Here is a tiny trained network, its code and every weight. The questions are about switching its units off for an input and a target symbol, where a switched-off unit gives its printed mean instead of its output.

import numpy as np


def w(rows, s, z=0):
    codes = np.array(rows[::2]) - 128.0
    scale = np.full(codes.shape[1], s)
    scale[-1] = z or s
    return codes * scale


def f(y):
    return np.maximum(y, 0)


def softmax(a):
    e = np.exp(a - a.max(-1, keepdims=True))
    return e / e.sum(-1, keepdims=True)


def log_softmax(a):
    a = a - a.max(-1, keepdims=True)
    return a - np.log(np.exp(a).sum(-1, keepdims=True))


def net(x, mask):
    ids = ['ΛΞαβδεηθμω'.index(c) for c in x.split()]
    T = len(ids)
    res = E[ids] + P[:T]
    u = 0
    for l in range(3):
        q, k, v = (res @ M[l].T for M in (Q, K, V))
        z = softmax(np.where(np.tri(T) > 0, q @ k.T / 2**0.5, -1e9)) @ v
        res = res + np.where(mask[u], z, O[l][:, -1]) @ O[l][:, :-1]
        u += 1
        y = f(res @ A[l][:, :-1].T + A[l][:, -1])
        res = res + np.where(mask[u : u + 8], y, B[l][:, -1]) @ B[l][:, :-1]
        u += 8
    return log_softmax(res[-1] @ U[:, :-1].T + U[:, -1])


Q, K, V, O, A, B = {}, {}, {}, {}, {}, {}
E = w([
[74,243,109,73,131,253,78,183,126],'Λ',
[172,148,140,76,173,127,124,160,90],'Ξ',
[152,86,56,148,144,110,196,107,198],'α',
[103,74,118,150,192,87,76,68,25],'β',
[121,104,57,153,112,139,189,158,123],'δ',
[153,178,69,190,76,40,181,39,129],'ε',
[127,62,79,62,83,176,34,49,189],'η',
[105,104,67,149,86,131,171,173,108],'θ',
[122,111,56,156,104,114,183,169,148],'μ',
[36,103,9,188,89,139,157,76,52],'ω',
],0.016)
P = w([
[87,163,141,1,102,114,162,97,88],'0',
[90,160,128,60,86,101,137,164,152],'1',
[111,132,116,92,141,129,152,152,131],'2',
[134,105,127,113,137,135,156,153,112],'3',
[146,95,126,130,138,141,145,148,113],'4',
[151,96,123,144,129,128,127,155,120],'5',
[166,91,124,154,133,130,126,153,121],'6',
[167,73,132,170,138,135,119,146,114],'7',
[179,85,111,173,145,127,97,143,132],'8',
[189,79,126,179,130,131,96,147,116],'9',
[192,85,106,184,134,143,81,138,113],'10',
[198,93,104,196,121,119,67,145,136],'11',
[205,73,137,198,114,134,75,148,113],'12',
],0.0089)
Q[0] = w([
[69,234,228,147,92,134,131,35,136],'0.h0',
[56,3,99,181,61,45,158,172,169],'0.h0',
],0.0047)
K[0] = w([
[74,184,55,79,98,44,245,149,168],'0.h0',
[147,45,21,254,44,125,100,61,161],'0.h0',
],0.0052)
V[0] = w([
[154,141,50,210,133,187,6,83,176],'0.h0',
[255,129,94,122,111,32,115,88,144],'0.h0',
],0.0051)
O[0] = w([
[82,35,14,131,255,87,167,239,133,254],'0.h0',
[164,146,41,120,207,177,121,120,80,160],'0.h0',
],0.0093,0.00077)
A[0] = w([
[144,115,174,27,197,9,197,231,172,106],'0.n0',
[255,170,177,93,247,126,155,107,209,237],'0.n1',
[61,132,66,145,164,176,137,131,154,208],'0.n2',
[212,103,72,188,163,137,122,132,88,249],'0.n3',
[83,181,92,74,231,199,89,93,32,154],'0.n4',
[113,60,212,119,189,9,50,73,89,151],'0.n5',
[41,151,128,92,220,87,207,110,68,202],'0.n6',
[184,127,129,171,22,107,160,71,37,203],'0.n7',
],0.0063,0.0018)
B[0] = w([
[70,98,186,69,93,170,105,99,1,169],'0.n0',
[214,118,143,150,60,134,104,222,103,188],'0.n1',
[148,134,173,181,40,148,149,151,73,206],'0.n2',
[102,113,100,162,148,109,155,178,101,254],'0.n3',
[81,178,174,122,49,114,98,144,187,190],'0.n4',
[117,192,79,111,25,76,67,132,125,165],'0.n5',
[143,92,61,64,50,81,104,127,96,170],'0.n6',
[160,133,80,150,143,116,137,151,180,195],'0.n7',
],0.0077,0.0072)
Q[1] = w([
[113,175,174,254,114,81,222,224,14],'1.h0',
[129,88,43,157,66,101,239,110,79],'1.h0',
],0.005)
K[1] = w([
[142,193,154,190,137,141,102,173,49],'1.h0',
[134,89,114,255,149,65,105,107,98],'1.h0',
],0.0075)
V[1] = w([
[184,161,178,40,158,164,243,227,157],'1.h0',
[124,145,206,26,126,227,2,97,53],'1.h0',
],0.0043)
O[1] = w([
[117,158,68,82,198,149,79,171,254,50],'1.h0',
[127,35,90,169,154,65,168,180,172,3],'1.h0',
],0.011,0.0037)
A[1] = w([
[136,181,170,164,77,158,149,87,126,251],'1.n0',
[11,176,200,106,158,198,113,154,123,209],'1.n1',
[183,130,132,111,132,103,118,2,171,199],'1.n2',
[77,68,117,127,194,157,151,143,161,15],'1.n3',
[151,160,99,113,67,166,141,149,148,232],'1.n4',
[99,122,133,122,160,170,51,154,184,180],'1.n5',
[137,118,94,200,145,121,229,141,156,180],'1.n6',
[134,109,229,71,102,165,93,118,131,97],'1.n7',
],0.0091,0.0016)
B[1] = w([
[106,140,251,118,162,54,117,106,145,238],'1.n0',
[214,136,126,167,128,143,213,73,81,159],'1.n1',
[70,243,48,62,157,84,254,121,120,161],'1.n2',
[216,103,103,161,134,109,77,138,119,135],'1.n3',
[110,71,152,121,160,151,211,142,140,254],'1.n4',
[136,94,144,171,83,82,196,96,59,169],'1.n5',
[68,201,110,100,26,138,34,193,140,159],'1.n6',
[30,156,105,83,75,118,216,155,80,148],'1.n7',
],0.0089,0.0081)
Q[2] = w([
[69,124,183,3,64,163,173,135,175],'2.h0',
[174,137,120,138,229,25,176,8,162],'2.h0',
],0.0048)
K[2] = w([
[97,31,165,1,42,124,199,217,68],'2.h0',
[64,192,99,52,64,125,198,132,151],'2.h0',
],0.0042)
V[2] = w([
[162,61,197,107,63,178,211,231,125],'2.h0',
[58,158,118,154,101,178,131,2,139],'2.h0',
],0.0046)
O[2] = w([
[38,72,181,115,146,254,123,209,92,255],'2.h0',
[131,50,114,156,145,99,53,68,149,100],'2.h0',
],0.0067,0.0085)
A[2] = w([
[171,112,167,156,208,169,87,94,223,95],'2.n0',
[81,62,25,11,143,164,80,125,87,160],'2.n1',
[13,78,178,206,44,141,37,173,136,98],'2.n2',
[129,112,192,221,103,88,79,22,118,15],'2.n3',
[235,203,147,189,163,33,166,80,114,251],'2.n4',
[109,51,107,198,76,225,106,150,137,84],'2.n5',
[98,148,182,113,229,172,142,197,177,231],'2.n6',
[104,149,132,24,35,97,1,153,131,228],'2.n7',
],0.0061,0.0027)
B[2] = w([
[112,94,150,78,146,112,102,53,144,128],'2.n0',
[56,102,94,113,119,169,170,78,221,188],'2.n1',
[166,108,126,165,139,70,187,180,149,254],'2.n2',
[137,111,88,124,214,119,178,162,80,172],'2.n3',
[134,61,157,184,94,255,69,169,101,179],'2.n4',
[121,86,102,180,189,64,29,104,196,223],'2.n5',
[155,122,164,177,211,174,167,120,156,194],'2.n6',
[156,209,127,227,60,206,185,184,200,183],'2.n7',
],0.0072,0.011)
U = w([
[196,52,101,254,185,166,128,100,114,199],'Λ',
[113,161,128,92,140,184,61,224,125,162],'Ξ',
[175,153,41,126,157,104,181,72,129,83],'α',
[139,165,111,141,8,105,97,133,134,7],'β',
[118,153,106,143,150,102,137,81,144,2],'δ',
[141,123,174,122,58,233,70,49,78,179],'ε',
[78,52,40,117,68,173,91,71,113,141],'η',
[21,154,141,130,17,200,179,95,124,223],'θ',
[122,156,119,147,143,107,130,70,157,39],'μ',
[78,69,199,100,97,62,100,97,86,5],'ω',
],0.006,0.0025)

Each question gives the input, a string of symbols that net reads in full, and the target symbol t.
The units are the heads (2 rows each of Q, K, V and O) and the neurons (one row each of A and B). Each row of codes is followed by its name. A weight is (code - 128) times the scale printed after its matrix; where a second scale follows, it is the last column's (O, A, B and U).
mask holds one flag per unit, layer by layer, with each layer's heads first. A switched-off unit (its flag False) gives its mean, the last column of its rows in O or B, instead of its output. The means were averaged over made-up inputs and are rounded, as every weight is.
A unit's drop is (log p(t) with every unit on - log p(t) with that unit switched off) / (log p(t) with every unit on - log p(t) with every unit switched off).
The circuit of an input: a set's keep is (log p(t) with only the set's units on - log p(t) with every unit switched off) / (log p(t) with every unit on - log p(t) with every unit switched off). Starting from the 12 units with the biggest drops (on a tie, the unit counted first), units are removed one at a time, each time the one whose removal leaves the highest keep (on an exact tie, the one counted first), for as long as the keep stays at least 0.8.
units of the circuit, in order: the units of the circuit, biggest drop first
most important unit: the unit with the biggest drop
k most important neurons: the k neurons with the biggest drops, biggest first
top k neurons in layer l: the k neurons of layer l with the biggest drops, biggest first
input μ δ Λ Ξ, target θ: 2 most important neurons => [0.n0; 1.n7]
input Ξ α ω α Λ β, target θ: units of the circuit, in order => [2.n7; 0.n5]
input ε β Ξ ω δ β α θ Ξ μ Ξ θ, target Ξ: top neuron in layer 0 => [0.n6]
input Λ ω ω δ ε ε α ε β θ Ξ η, target θ: units of the circuit, in order => [1.n7; 2.n7]
input β Ξ Λ η α β α θ η β, target β: units of the circuit, in order => [0.n5; 2.n7; 1.n4]
input α ε θ α Ξ α θ θ β θ Λ μ η, target η: units of the circuit, in order => [0.h0; 1.n0; 2.n1]
input δ Ξ Ξ Ξ α α μ η ε ε α Ξ β, target θ: units of the circuit, in order => [0.n5; 2.n7]
input η ε δ α δ Ξ, target θ: units of the circuit, in order => [1.n7; 0.n0]
input ε δ Ξ η η Ξ Ξ η θ, target η: 2 most important neurons => [1.n0; 2.n1]
input θ Λ ε η, target η: 2 most important neurons => [1.n0; 2.n5]
input ε ω ω μ ε μ ε μ, target ε: 2 most important neurons => [0.n7; 2.n2]
input Ξ ε Ξ θ Λ α Λ Λ Ξ θ, target Ξ: top 2 neurons in layer 0 => [0.n6; 0.n0]
input η ε η Ξ ω η, target Λ: top 3 neurons in layer 1 => [1.n2; 1.n7; 1.n3]
input Ξ α θ Ξ ω Ξ Ξ α θ δ, target Ξ: most important unit => 1.n6
input Ξ δ ω Ξ Ξ θ η Ξ α Ξ ε β ε, target ε: 3 most important neurons => [2.n4; 0.n4; 1.n6]
input μ ω η ε Ξ ε ω β Ξ Λ Ξ ε, target ε: top 4 neurons in layer 2 => [2.n4; 2.n2; 2.n5; 2.n6]
input η Ξ Ξ α β ω, target ω: 2 most important neurons => [0.n2; 1.n0]
input Ξ ε α Ξ δ Ξ θ θ θ ω ω ω δ, target ω: 3 most important neurons => [1.n0; 0.n2; 2.n7]
input Λ Λ Ξ Λ η ω α, target ω: 2 most important neurons => [0.n0; 0.n2]
input Ξ ε ε μ θ, target ε: most important unit => 1.h0
input μ Ξ Λ η η α α, target η: 2 most important neurons => [0.n0; 1.n0]
input ε η η μ Ξ θ Ξ η Ξ β α, target β: 2 most important neurons => [1.n6; 1.n4]
input ω η δ Ξ δ Ξ η θ Ξ δ η δ, target η: 2 most important neurons => [1.n0; 2.n1]
input α Λ θ, target Λ: 3 most important neurons => [2.n6; 1.n2; 1.n4]
input δ Ξ μ α Ξ Ξ η β β α θ, target β: 2 most important neurons => [1.n6; 1.n4]
input μ β ε δ ε ε Ξ ω ε Ξ Ξ ε δ, target ε: 2 most important neurons => [0.n7; 2.n2]
input η Ξ α η θ, target η: top 2 neurons in layer 0 => [0.n6; 0.n0]
input Ξ Λ η α, target η: top neuron in layer 1 => [1.n0]
input θ δ ω Ξ β ε δ Λ η Λ β α, target β: 4 most important neurons => [1.n6; 1.n4; 0.n3; 2.n6]
input Λ α Λ ω α, target ω: top 2 neurons in layer 0 => [0.n0; 0.n7]
